Below are the code and all the weights of a small trained network. Each question names an input and a class and asks about switching units off, where a switched-off unit gives its printed mean instead of its output.

import numpy as np


def w(rows, s, z=0):
    codes = np.array(rows[::2]) - 128.0
    scale = np.full(codes.shape[1], s)
    scale[-1] = z or s
    return codes * scale


def norm(h):
    return h / np.sqrt((h * h).mean(-1, keepdims=True) + 1e-5)


def f(y):
    return np.maximum(y, 0)


def log_softmax(a):
    a = a - a.max(-1, keepdims=True)
    return a - np.log(np.exp(a).sum(-1, keepdims=True))


def net(x, mask):
    res = np.array(x, float).reshape(1, 3) / 4 @ E
    u = 0
    for l in range(4):
        y = f(norm(res) @ A[l][:, :-1].T + A[l][:, -1])
        res = res + np.where(mask[u : u + 4], y, B[l][:, -1]) @ B[l][:, :-1]
        u += 4
    return log_softmax(norm(res)[-1] @ U[:, :-1].T + U[:, -1])


A, B = {}, {}
E = w([
[80,61,152,126,32,193,160,147],'x0',
[142,166,193,154,56,253,76,104],'x1',
[36,139,208,119,174,33,85,112],'x2',
],0.0048)
A[0] = w([
[86,113,146,107,58,74,167,154,154],'0.n1',
[143,84,50,119,158,96,169,181,87],'0.n2',
[132,101,138,164,124,47,120,145,159],'0.n3',
[253,165,123,139,167,89,134,130,3],'0.n4',
],0.0065,0.0019)
B[0] = w([
[122,133,145,208,144,172,140,60,206],'0.n1',
[162,133,184,32,71,159,126,87,252],'0.n2',
[123,77,126,100,239,180,128,143,213],'0.n3',
[98,91,119,83,109,157,132,254,228],'0.n4',
],0.0072,0.0043)
A[1] = w([
[222,48,70,85,17,106,163,21,45],'1.n1',
[112,234,146,106,214,116,101,203,237],'1.n2',
[217,211,61,251,61,92,89,214,19],'1.n3',
[110,102,80,131,112,90,253,41,10],'1.n4',
],0.005,0.0014)
B[1] = w([
[91,163,148,158,1,96,141,93,238],'1.n1',
[199,148,84,197,92,108,138,65,254],'1.n2',
[58,130,29,61,181,136,63,147,170],'1.n3',
[134,141,192,225,130,145,194,97,164],'1.n4',
],0.0082,0.0038)
A[2] = w([
[141,221,90,121,151,174,12,134,109],'2.n1',
[3,158,192,130,52,182,58,165,75],'2.n2',
[85,112,190,177,191,67,98,115,4],'2.n3',
[182,223,188,167,83,127,121,90,82],'2.n4',
],0.0069,0.0027)
B[2] = w([
[2,103,181,114,76,114,147,134,226],'2.n1',
[170,93,94,102,192,82,78,123,254],'2.n2',
[163,119,117,143,67,180,134,147,203],'2.n3',
[137,185,117,86,48,119,172,64,222],'2.n4',
],0.0084,0.0047)
A[3] = w([
[183,140,200,103,206,126,61,91,78],'3.n1',
[255,47,111,94,77,169,62,79,172],'3.n2',
[105,74,76,106,80,214,42,129,191],'3.n3',
[70,73,219,156,151,165,98,97,8],'3.n4',
],0.0049,0.0018)
B[3] = w([
[67,181,46,254,142,86,78,137,165],'3.n1',
[208,141,102,116,136,47,124,183,253],'3.n2',
[108,144,130,110,224,157,179,161,231],'3.n3',
[100,95,185,171,148,189,104,146,168],'3.n4',
],0.0083,0.0052)
U = w([
[198,125,104,66,107,118,149,181,127],'0',
[128,157,164,145,30,101,152,56,253],'1',
[144,128,109,197,180,71,83,108,199],'2',
[94,72,199,196,152,175,156,113,15],'3',
[9,137,120,98,121,166,138,163,11],'4',
],0.015,0.0015)

Each question gives the input, the list of numbers given to net, and the class t.
The units are the neurons (one row each of A and B). Each row of codes is followed by its name. A weight is (code - 128) times the scale printed after its matrix; where a second scale follows, it is the last column's (A, B and U).
mask holds one flag per neuron, layer by layer. A switched-off neuron (its flag False) gives its mean, the last column of its row in B, instead of its output. The means were averaged over made-up inputs and are rounded, as every weight is.
A unit's drop is (log p(t) with every unit on - log p(t) with that unit switched off) / (log p(t) with every unit on - log p(t) with every unit switched off).
The circuit of an input: a set's keep is (log p(t) with only the set's units on - log p(t) with every unit switched off) / (log p(t) with every unit on - log p(t) with every unit switched off). Starting from the 12 units with the biggest drops (on a tie, the unit counted first), units are removed one at a time, each time the one whose removal leaves the highest keep (on an exact tie, the one counted first), for as long as the keep stays at least 0.8.
units of the circuit, in order: the units of the circuit, biggest drop first
unit that matters most: the unit with the biggest drop
k most important neurons: the k neurons with the biggest drops, biggest first
top k neurons in layer l: the k neurons of layer l with the biggest drops, biggest first
drop when u is switched off: that unit's drop, to one decimal
input [8,5,-3], class 0: units of the circuit, in order -> 2.n2, 3.n2
input [1,-2,7], class 3: 3 most important neurons -> 2.n2, 0.n1, 2.n3
input [7,-1,-7], class 1: unit that matters most -> 0.n4
input [5,-3,-7], class 1: 2 most important neurons -> 1.n1, 0.n4
input [8,1,0], class 0: 2 most important neurons -> 2.n1, 2.n2
input [2,-2,-6], class 1: 3 most important neurons -> 1.n1, 0.n4, 0.n3
input [6,0,8], class 3: units of the circuit, in order -> 0.n1, 3.n4
input [-6,5,-1], class 4: 3 most important neurons -> 1.n3, 2.n1, 0.n2
input [4,3,-1], class 0: top 2 neurons in layer 1 -> 1.n2, 1.n3
input [-8,3,-1], class 4: 2 most important neurons -> 2.n1, 1.n3
input [-1,8,0], class 4: 4 most important neurons -> 2.n1, 0.n2, 1.n2, 1.n1
input [8,7,-4], class 0: 3 most important neurons -> 2.n2, 1.n2, 3.n2
input [8,4,1], class 2: units of the circuit, in order -> 2.n2, 0.n2, 2.n1
input [-1,3,-5], class 4: 2 most important neurons -> 0.n2, 1.n3
input [6,2,-1], class 0: 2 most important neurons -> 2.n2, 1.n2
input [4,-5,3], class 3: unit that matters most -> 0.n3
input [6,3,-3], class 0: 3 most important neurons -> 2.n2, 1.n2, 0.n2
input [1,-6,-4], class 1: units of the circuit, in order -> 1.n1, 0.n2
input [4,-4,1], class 3: 2 most important neurons -> 0.n3, 1.n2
input [-6,2,6], class 1: unit that matters most -> 1.n2
input [-4,8,-1], class 4: 2 most important neurons -> 2.n1, 0.n2
input [0,5,0], class 4: top 3 neurons in layer 0 -> 0.n2, 0.n1, 0.n4
input [1,0,5], class 3: top 3 neurons in layer 0 -> 0.n1, 0.n3, 0.n2
input [0,7,-7], class 4: top 3 neurons in layer 1 -> 1.n3, 1.n2, 1.n4
input [-7,1,7], class 1: drop when 3.n4 is switched off -> 0.0
input [7,8,-6], class 0: drop when 2.n2 is switched off -> 0.3
